Below are the code and all the weights of a small trained network. Each question names an input and a class and asks about switching units off, where a switched-off unit gives its printed mean instead of its output.

import numpy as np


def w(rows, s, z=0):
    codes = np.array(rows[::2]) - 128.0
    scale = np.full(codes.shape[1], s)
    scale[-1] = z or s
    return codes * scale


def norm(h):
    return h / np.sqrt((h * h).mean(-1, keepdims=True) + 1e-5)


def f(y):
    return y / 2 * (1 + np.tanh(0.7978845608 * (y + 0.044715 * y**3)))


def log_softmax(a):
    a = a - a.max(-1, keepdims=True)
    return a - np.log(np.exp(a).sum(-1, keepdims=True))


def net(x, mask):
    res = np.array(x, float).reshape(1, 8) / 4 @ E
    u = 0
    for l in range(4):
        y = f(norm(res) @ A[l][:, :-1].T + A[l][:, -1])
        res = res + np.where(mask[u : u + 3], y, B[l][:, -1]) @ B[l][:, :-1]
        u += 3
    return log_softmax(norm(res)[-1] @ U[:, :-1].T + U[:, -1])


A, B = {}, {}
E = w([
[182,135,238,66,137,195,117,176,106,165],'x0',
[125,111,163,57,136,202,118,144,107,146],'x1',
[180,147,60,31,100,194,87,122,104,72],'x2',
[37,58,145,93,73,98,88,14,197,67],'x3',
[177,114,189,199,106,232,107,102,130,111],'x4',
[216,163,119,191,106,100,111,109,67,90],'x5',
[215,54,205,154,153,1,153,147,120,205],'x6',
[201,80,51,83,114,118,149,152,215,222],'x7',
],0.0058)
A[0] = w([
[99,155,94,173,197,1,105,143,126,150,60],'L0N1',
[215,191,81,100,153,205,149,235,24,54,4],'L0N2',
[4,159,199,91,168,173,91,170,106,154,2],'L0N3',
],0.0059,0.0047)
B[0] = w([
[96,146,134,133,86,79,173,143,87,134,189],'L0N1',
[115,201,117,130,101,146,41,118,36,247,254],'L0N2',
[81,144,176,143,192,199,192,198,185,86,162],'L0N3',
],0.012,0.0039)
A[1] = w([
[208,90,253,230,117,114,113,140,95,144,2],'L1N1',
[152,124,140,98,112,99,135,102,117,101,28],'L1N2',
[151,172,47,183,109,188,193,107,173,158,8],'L1N3',
],0.0075,0.0035)
B[1] = w([
[185,146,203,153,242,80,70,18,207,85,252],'L1N1',
[72,88,167,189,138,219,186,110,107,157,99],'L1N2',
[121,16,129,233,199,151,71,254,89,139,146],'L1N3',
],0.0097,0.0029)
A[2] = w([
[100,184,245,116,173,239,181,200,139,193,58],'L2N1',
[240,65,99,13,113,115,166,178,202,254,7],'L2N2',
[173,69,176,45,187,99,155,229,149,143,102],'L2N3',
],0.0041,0.0019)
B[2] = w([
[110,177,129,136,181,172,172,78,59,116,253],'L2N1',
[68,22,33,44,254,97,91,45,30,159,200],'L2N2',
[108,145,51,36,134,171,202,136,198,125,181],'L2N3',
],0.0089,0.0024)
A[3] = w([
[56,129,124,133,96,166,114,89,121,52,80],'L3N1',
[69,112,65,137,82,169,51,103,157,45,10],'L3N2',
[118,136,101,174,104,2,232,171,115,112,4],'L3N3',
],0.0079,0.0028)
B[3] = w([
[167,136,143,84,62,147,224,84,83,160,214],'L3N1',
[199,105,205,146,18,115,92,233,117,78,204],'L3N2',
[6,219,72,201,70,2,141,93,135,203,255],'L3N3',
],0.0098,0.0034)
U = w([
[181,233,107,113,137,183,31,142,22,216,208],'0',
[43,172,196,88,185,229,251,136,150,72,144],'1',
[221,144,225,174,209,86,94,40,213,100,211],'2',
[49,174,81,179,102,7,167,80,138,173,214],'3',
[145,70,52,228,135,160,82,249,158,124,2],'4',
[132,32,47,13,209,102,132,101,157,165,55],'5',
[163,106,183,94,2,144,142,147,124,41,120],'6',
],0.016,0.002)

Each question gives the input, the list of numbers given to net, and the class t.
The units are the neurons (one row each of A and B). Each row of codes is followed by its name. A weight is (code - 128) times the scale printed after its matrix; where a second scale follows, it is the last column's (A, B and U).
mask holds one flag per neuron, layer by layer. A switched-off neuron (its flag False) gives its mean, the last column of its row in B, instead of its output. The means were averaged over made-up inputs and are rounded, as every weight is.
A unit's drop is (log p(t) with every unit on - log p(t) with that unit switched off) / (log p(t) with every unit on - log p(t) with every unit switched off).
The circuit of an input: a set's keep is (log p(t) with only the set's units on - log p(t) with every unit switched off) / (log p(t) with every unit on - log p(t) with every unit switched off). Starting from all 12 units, units are removed one at a time, each time the one whose removal leaves the highest keep (on an exact tie, the one counted first), for as long as the keep stays at least 0.8.
circuit, biggest first: the units of the circuit, biggest drop first
top k neurons: the k neurons with the biggest drops, biggest first
k most important neurons of layer l: the k neurons of layer l with the biggest drops, biggest first
drop when u is switched off: that unit's drop, to one decimal
input [-2,-8,1,1,5,2,-8,0], class 6: top 2 neurons : (L3N2, L3N1)
input [6,-2,-4,-5,-5,0,-5,8], class 5: circuit, biggest first : (L2N2)
input [8,8,6,3,-6,3,-2,-7], class 1: top 3 neurons : (L0N3, L2N1, L3N3)
input [7,7,-8,-5,-1,-5,8,7], class 5: top 2 neurons : (L2N2, L2N3)
input [-8,-5,-2,-3,1,8,-8,-1], class 4: top 2 neurons : (L1N3, L3N2)
input [0,1,4,4,-3,7,3,2], class 5: top 3 neurons : (L0N1, L1N1, L3N3)
input [-2,3,6,-1,-8,5,8,3], class 5: top 3 neurons : (L2N2, L2N3, L0N2)
input [4,7,3,4,-4,3,-5,-7], class 1: top 2 neurons : (L0N3, L2N1)
input [4,-6,1,6,7,-5,-5,-1], class 6: drop when L3N2 is switched off : 0.3
input [5,-7,-1,-4,3,2,6,4], class 2: drop when L1N1 is switched off : 1.2
input [-6,1,3,-2,5,-7,4,-4], class 1: drop when L0N2 is switched off : 0.0
input [-4,5,3,5,-7,-4,3,-5], class 6: 2 most important neurons of layer 3 : (L3N2, L3N1)
input [4,3,2,-7,-4,-7,-2,-7], class 1: 2 most important neurons of layer 2 : (L2N1, L2N2)
input [2,-5,-8,1,4,2,-3,4], class 2: top neuron : (L1N1)
input [4,6,-6,-8,-7,-7,-1,2], class 1: top 2 neurons : (L0N3, L2N1)
